-0.35, -0.01, +2.31, +5.31
+1.95, +1.57, +2.61, +6.76
:
+5.31, +2.61

-6.16, +4.39, -5.46
+6.19, -3.49, -0.75
-4.55, +3.54, +1.23
:
-5.46, -3.49, -4.55

+0.05, -0.49, +1.25
+0.75, -6.04, +1.74
+0.48, -3.68, +1.27
+0.14, -1.09, +0.73
-0.36, +2.98, -1.77
:
+1.25, -6.04, +0.48

-5.25, +2.28
-5.39, +1.87
+6.05, +1.99
:
+2.28, -5.39

-0.12, +1.07, -5.18, +5.49, -1.51
+5.74, -3.56, +2.38, -1.83, -2.47
-1.92, +5.76, -3.60, +2.90, -2.64
+4.57, -3.59, +3.72, -3.70, -0.56
:
-1.51, -1.83, -3.60, -3.59

-3.81, -0.02, +2.52
+5.72, +2.19, +1.42
:
+2.52, +2.19

-4.32, +5.22
-0.80, +5.81
+5.56, +3.67
+6.36, +0.77
+4.98, -0.75
:
+5.22, -0.80

-4.13, -0.20, -4.85
-3.43, +5.44, +0.96
+4.62, -1.77, +4.36
-4.61, +3.34, -2.69
:
-4.85, +5.44, +4.62

+0.09, +0.59, -2.78, -6.41
+4.54, -0.23, -6.15, +5.70
+6.76, -2.25, +2.12, -3.15
:
-6.41, -6.15, -2.25
